Below is a small trained network, with its code and all its weights. Each question gives an input and a class and asks what happens when units are switched off, that is, made to give their printed mean instead of their output.

import numpy as np


def w(rows, s, z=0):
    codes = np.array(rows[::2]) - 128.0
    scale = np.full(codes.shape[1], s)
    scale[-1] = z or s
    return codes * scale


def norm(h):
    return h / np.sqrt((h * h).mean(-1, keepdims=True) + 1e-5)


def f(y):
    return y / 2 * (1 + np.tanh(0.7978845608 * (y + 0.044715 * y**3)))


def log_softmax(a):
    a = a - a.max(-1, keepdims=True)
    return a - np.log(np.exp(a).sum(-1, keepdims=True))


def net(x, mask):
    res = np.array(x, float).reshape(1, 3) / 4 @ E
    u = 0
    for l in range(4):
        y = f(norm(res) @ A[l][:, :-1].T + A[l][:, -1])
        res = res + np.where(mask[u : u + 6], y, B[l][:, -1]) @ B[l][:, :-1]
        u += 6
    return log_softmax(norm(res)[-1] @ U[:, :-1].T + U[:, -1])


A, B = {}, {}
E = w([
[212,42,182,191,154,232],'x0',
[65,39,125,8,32,206],'x1',
[21,62,128,235,82,109],'x2',
],0.0012)
A[0] = w([
[210,164,153,210,207,8,251],'L0N0',
[199,219,153,24,249,187,52],'L0N1',
[109,71,111,187,132,91,151],'L0N2',
[151,129,79,120,107,108,100],'L0N3',
[78,80,160,178,87,95,236],'L0N4',
[73,153,80,116,189,142,175],'L0N5',
],0.0018,0.0013)
B[0] = w([
[45,132,41,60,123,247,253],'L0N0',
[50,172,237,178,8,175,139],'L0N1',
[124,187,181,86,156,203,150],'L0N2',
[111,130,132,134,129,95,119],'L0N3',
[193,221,138,16,80,216,185],'L0N4',
[142,124,130,88,42,90,151],'L0N5',
],0.0017,0.0018)
A[1] = w([
[26,47,135,210,133,89,31],'L1N0',
[252,167,103,26,154,124,89],'L1N1',
[108,72,154,58,78,130,1],'L1N2',
[128,146,136,119,162,108,156],'L1N3',
[106,101,129,129,92,127,109],'L1N4',
[55,41,65,240,82,99,50],'L1N5',
],0.0029,0.0013)
B[1] = w([
[174,218,253,66,111,142,119],'L1N0',
[74,187,228,155,66,180,254],'L1N1',
[113,187,70,175,247,153,95],'L1N2',
[111,89,168,113,119,102,177],'L1N3',
[119,164,105,134,141,145,115],'L1N4',
[152,229,217,84,85,185,189],'L1N5',
],0.0028,0.00054)
A[2] = w([
[194,206,148,252,183,49,14],'L2N0',
[74,117,98,127,87,169,57],'L2N1',
[169,72,138,141,162,221,124],'L2N2',
[86,191,77,76,92,105,127],'L2N3',
[105,36,129,61,69,141,3],'L2N4',
[204,233,148,253,225,39,37],'L2N5',
],0.0026,0.00055)
B[2] = w([
[30,21,132,4,136,252,197],'L2N0',
[145,170,94,160,202,167,154],'L2N1',
[84,157,97,140,133,12,200],'L2N2',
[161,70,144,211,179,121,234],'L2N3',
[63,149,81,84,228,185,132],'L2N4',
[27,46,85,36,115,227,246],'L2N5',
],0.0023,0.0012)
A[3] = w([
[90,86,70,24,157,211,37],'L3N0',
[81,133,71,104,133,194,157],'L3N1',
[74,120,130,84,72,40,95],'L3N2',
[140,92,143,129,63,119,8],'L3N3',
[143,189,245,53,79,178,7],'L3N4',
[213,2,190,183,134,189,88],'L3N5',
],0.0036,0.0014)
B[3] = w([
[80,27,131,150,177,125,255],'L3N0',
[161,69,199,107,138,143,246],'L3N1',
[224,168,119,60,174,87,155],'L3N2',
[113,173,84,105,204,114,82],'L3N3',
[40,205,220,195,69,181,176],'L3N4',
[153,217,65,27,142,1,214],'L3N5',
],0.0035,0.0019)
U = w([
[87,2,136,82,180,162,163],'0',
[163,188,82,58,144,38,167],'1',
[86,195,213,147,83,175,137],'2',
[172,111,74,239,128,133,3],'3',
],0.0096,0.0026)

Each question gives the input, the list of numbers given to net, and the class t.
The units are the neurons (one row each of A and B). Each row of codes is followed by its name. A weight is (code - 128) times the scale printed after its matrix; where a second scale follows, it is the last column's (A, B and U).
mask holds one flag per neuron, layer by layer. A switched-off neuron (its flag False) gives its mean, the last column of its row in B, instead of its output. The means were averaged over made-up inputs and are rounded, as every weight is.
A unit's drop is (log p(t) with every unit on - log p(t) with that unit switched off) / (log p(t) with every unit on - log p(t) with every unit switched off).
The circuit of an input: a set's keep is (log p(t) with only the set's units on - log p(t) with every unit switched off) / (log p(t) with every unit on - log p(t) with every unit switched off). Starting from the 12 units with the biggest drops (on a tie, the unit counted first), units are removed one at a time, each time the one whose removal leaves the highest keep (on an exact tie, the one counted first), for as long as the keep stays at least 0.8.
units of the circuit, in order: the units of the circuit, biggest drop first
most important unit: the unit with the biggest drop
k most important neurons: the k neurons with the biggest drops, biggest first
top k neurons in layer l: the k neurons of layer l with the biggest drops, biggest first
drop of u: that unit's drop, to one decimal
input [-5,-6,6], class 0: 4 most important neurons	(L2N5 L2N0 L1N1 L0N1)
input [-7,4,-8], class 2: 4 most important neurons	(L1N1 L3N4 L2N2 L3N5)
input [0,2,-2], class 3: most important unit	L1N2
input [2,6,8], class 2: units of the circuit, in order	(L1N5 L1N0 L3N4)
input [3,7,-8], class 2: units of the circuit, in order	(L1N1 L3N4)
input [2,-5,5], class 0: 2 most important neurons	(L1N1 L2N5)
input [-8,7,7], class 1: units of the circuit, in order	(L2N0 L2N5 L3N2)
input [3,3,5], class 2: 3 most important neurons	(L1N5 L0N0 L1N0)
input [7,7,-8], class 2: 3 most important neurons	(L1N1 L3N4 L2N5)
input [6,-5,-2], class 1: 4 most important neurons	(L3N5 L1N2 L2N4 L0N0)
input [-6,0,6], class 1: 4 most important neurons	(L1N1 L3N2 L0N1 L0N4)
input [8,0,-6], class 1: 2 most important neurons	(L3N5 L1N5)
input [-7,5,2], class 1: 2 most important neurons	(L2N0 L2N5)
input [4,-1,-8], class 2: units of the circuit, in order	(L1N1)
input [-3,3,6], class 2: 2 most important neurons	(L1N5 L1N0)
input [1,-3,-2], class 3: top 3 neurons in layer 1	(L1N2 L1N5 L1N0)
input [2,3,-3], class 3: top 4 neurons in layer 3	(L3N5 L3N4 L3N0 L3N1)
input [5,-8,2], class 0: drop of L2N5	0.4
input [7,-1,5], class 1: drop of L3N5	0.7
input [1,2,3], class 3: drop of L0N0	0.5
